Below is a small trained network, with its code and all its weights. Each question gives an input and a class and asks what happens when units are switched off, that is, made to give their printed mean instead of their output.

import numpy as np


def w(rows, s, z=0):
    codes = np.array(rows[::2]) - 128.0
    scale = np.full(codes.shape[1], s)
    scale[-1] = z or s
    return codes * scale


def f(y):
    return np.maximum(y, 0)


def log_softmax(a):
    a = a - a.max(-1, keepdims=True)
    return a - np.log(np.exp(a).sum(-1, keepdims=True))


def net(x, mask):
    res = np.array(x, float).reshape(1, 7) / 4 @ E
    y = f(res @ A[0][:, :-1].T + A[0][:, -1])
    res = res + np.where(mask, y, B[0][:, -1]) @ B[0][:, :-1]
    return log_softmax(res[-1] @ U[:, :-1].T + U[:, -1])


A, B = {}, {}
E = w([
[141,244,91,139,174,102,197],'x0',
[142,120,136,126,134,151,139],'x1',
[131,224,239,98,74,145,87],'x2',
[125,131,123,125,124,123,124],'x3',
[95,141,115,134,110,81,111],'x4',
[2,119,97,60,141,228,150],'x5',
[102,143,100,221,170,202,32],'x6',
],0.0085)
A[0] = w([
[157,91,186,47,102,74,219,90],'N1',
[193,103,171,162,174,134,156,101],'N2',
[129,186,188,131,73,152,110,77],'N3',
[83,119,73,158,110,74,122,153],'N4',
[73,223,103,178,143,98,187,190],'N5',
[137,192,167,78,69,193,117,96],'N6',
[149,129,126,26,132,111,175,131],'N7',
[115,113,145,168,230,146,29,77],'N8',
[161,154,180,131,124,184,148,106],'N9',
[171,143,94,143,172,179,84,91],'N10',
[154,48,32,166,140,138,204,59],'N11',
[124,187,114,211,133,199,75,103],'N12',
[163,186,165,80,61,179,143,134],'N13',
[66,118,121,85,173,151,140,74],'N14',
[34,183,77,25,82,246,148,79],'N15',
[146,28,59,156,224,176,189,147],'N16',
[156,79,186,71,94,104,211,70],'N17',
[144,194,105,158,175,158,76,79],'N18',
[183,217,83,137,165,147,228,102],'N19',
[140,66,115,52,87,94,91,154],'N20',
[137,115,150,69,199,143,131,254],'N21',
[247,131,134,254,105,19,81,80],'N22',
[6,125,88,95,180,151,134,101],'N23',
[156,137,119,55,124,101,200,102],'N24',
[188,57,50,77,194,116,227,148],'N25',
],0.0088,0.014)
B[0] = w([
[93,137,1,172,95,80,142,185],'N1',
[202,127,97,97,126,134,160,147],'N2',
[107,144,192,143,166,97,191,152],'N3',
[149,179,167,87,140,40,72,170],'N4',
[141,38,187,158,102,197,24,212],'N5',
[132,130,220,147,134,86,156,165],'N6',
[118,156,33,225,167,116,123,178],'N7',
[58,147,72,217,58,105,192,161],'N8',
[124,122,182,130,149,94,128,146],'N9',
[92,192,85,167,102,134,127,145],'N10',
[43,144,220,110,131,49,187,163],'N11',
[69,171,21,147,172,80,148,175],'N12',
[78,103,193,121,188,27,101,180],'N13',
[145,129,140,110,79,129,187,148],'N14',
[170,114,105,61,103,126,199,197],'N15',
[124,162,205,126,129,82,111,206],'N16',
[71,147,77,157,136,152,175,162],'N17',
[101,85,86,156,105,87,206,149],'N18',
[110,61,183,188,45,213,112,179],'N19',
[111,99,110,192,97,207,62,183],'N20',
[231,163,91,124,181,187,29,253],'N21',
[173,114,120,24,86,180,232,208],'N22',
[170,116,110,50,81,148,188,181],'N23',
[70,128,57,152,155,150,142,168],'N24',
[103,169,204,120,133,117,89,205],'N25',
],0.0072,0.014)
U = w([
[133,125,111,60,84,150,246,58],'0',
[40,159,53,201,124,114,169,50],'1',
[116,146,126,129,124,131,93,255],'2',
[62,153,199,130,133,62,140,39],'3',
[126,131,116,132,136,141,100,231],'4',
[121,137,114,131,124,143,95,199],'5',
[74,32,151,182,61,184,105,56],'6',
],0.013,0.0085)

Each question gives the input, the list of numbers given to net, and the class t.
The units are the neurons (one row each of A and B). Each row of codes is followed by its name. A weight is (code - 128) times the scale printed after its matrix; where a second scale follows, it is the last column's (A, B and U).
mask holds one flag per neuron, in row order. A switched-off neuron (its flag False) gives its mean, the last column of its row in B, instead of its output. The means were averaged over made-up inputs and are rounded, as every weight is.
A unit's drop is (log p(t) with every unit on - log p(t) with that unit switched off) / (log p(t) with every unit on - log p(t) with every unit switched off).
The circuit of an input: a set's keep is (log p(t) with only the set's units on - log p(t) with every unit switched off) / (log p(t) with every unit on - log p(t) with every unit switched off). Starting from the 12 units with the biggest drops (on a tie, the unit counted first), units are removed one at a time, each time the one whose removal leaves the highest keep (on an exact tie, the one counted first), for as long as the keep stays at least 0.8.
units of the circuit, in order: the units of the circuit, biggest drop first
most important unit: the unit with the biggest drop
k most important neurons: the k neurons with the biggest drops, biggest first
drop when u is switched off: that unit's drop, to one decimal
input [8,-5,7,0,1,6,0], class 6: most important unit	N5
input [3,2,-8,-3,6,-1,-8], class 1: 3 most important neurons	[N1 N7 N24]
input [4,-5,6,-5,3,2,2], class 3: units of the circuit, in order	[N13 N6]
input [-3,4,-7,2,0,4,1], class 3: units of the circuit, in order	[N11 N16]
input [-3,7,0,-4,-6,7,6], class 0: 2 most important neurons	[N15 N23]
input [8,0,4,3,-5,1,2], class 6: units of the circuit, in order	[N19 N5]
input [4,0,-8,-7,7,1,1], class 3: units of the circuit, in order	[N11 N16]
input [-7,8,-2,-4,-1,-6,-8], class 1: units of the circuit, in order	[N1 N17]
input [-5,-2,-8,6,7,-5,-6], class 3: 3 most important neurons	[N11 N25 N4]
input [0,-5,8,7,-7,-4,0], class 3: units of the circuit, in order	[N13 N3]
input [6,-4,4,2,-7,-4,-7], class 1: units of the circuit, in order	[N1 N7]
input [-6,-5,-5,6,-5,6,6], class 0: units of the circuit, in order	[N23 N5]
input [-1,-1,7,-1,4,4,-1], class 3: 2 most important neurons	[N13 N6]
input [2,8,-8,-1,4,-4,-7], class 3: most important unit	N25
input [2,2,8,-6,-2,-6,2], class 3: 2 most important neurons	[N13 N3]
input [-2,-6,-7,-7,-4,7,3], class 0: 2 most important neurons	[N23 N15]
input [-4,3,8,-5,-2,-5,-4], class 3: 3 most important neurons	[N13 N3 N6]
input [0,4,1,5,1,6,8], class 1: 2 most important neurons	[N12 N22]
input [0,7,-7,-1,0,4,-5], class 3: 3 most important neurons	[N11 N25 N16]
input [1,-3,2,-4,2,8,0], class 0: units of the circuit, in order	[N15]
input [3,5,-1,-4,1,-5,-1], class 0: 2 most important neurons	[N22 N20]
input [-5,-6,-3,5,-6,8,-4], class 0: 4 most important neurons	[N15 N23 N5 N14]
input [6,-1,-6,8,-3,-6,-8], class 1: 2 most important neurons	[N1 N7]
input [-4,7,-5,7,0,7,-3], class 0: 4 most important neurons	[N23 N15 N5 N14]
input [8,-2,0,0,5,4,7], class 6: drop when N5 is switched off	1.4
input [0,1,-1,-1,-5,-2,-7], class 1: drop when N1 is switched off	0.2
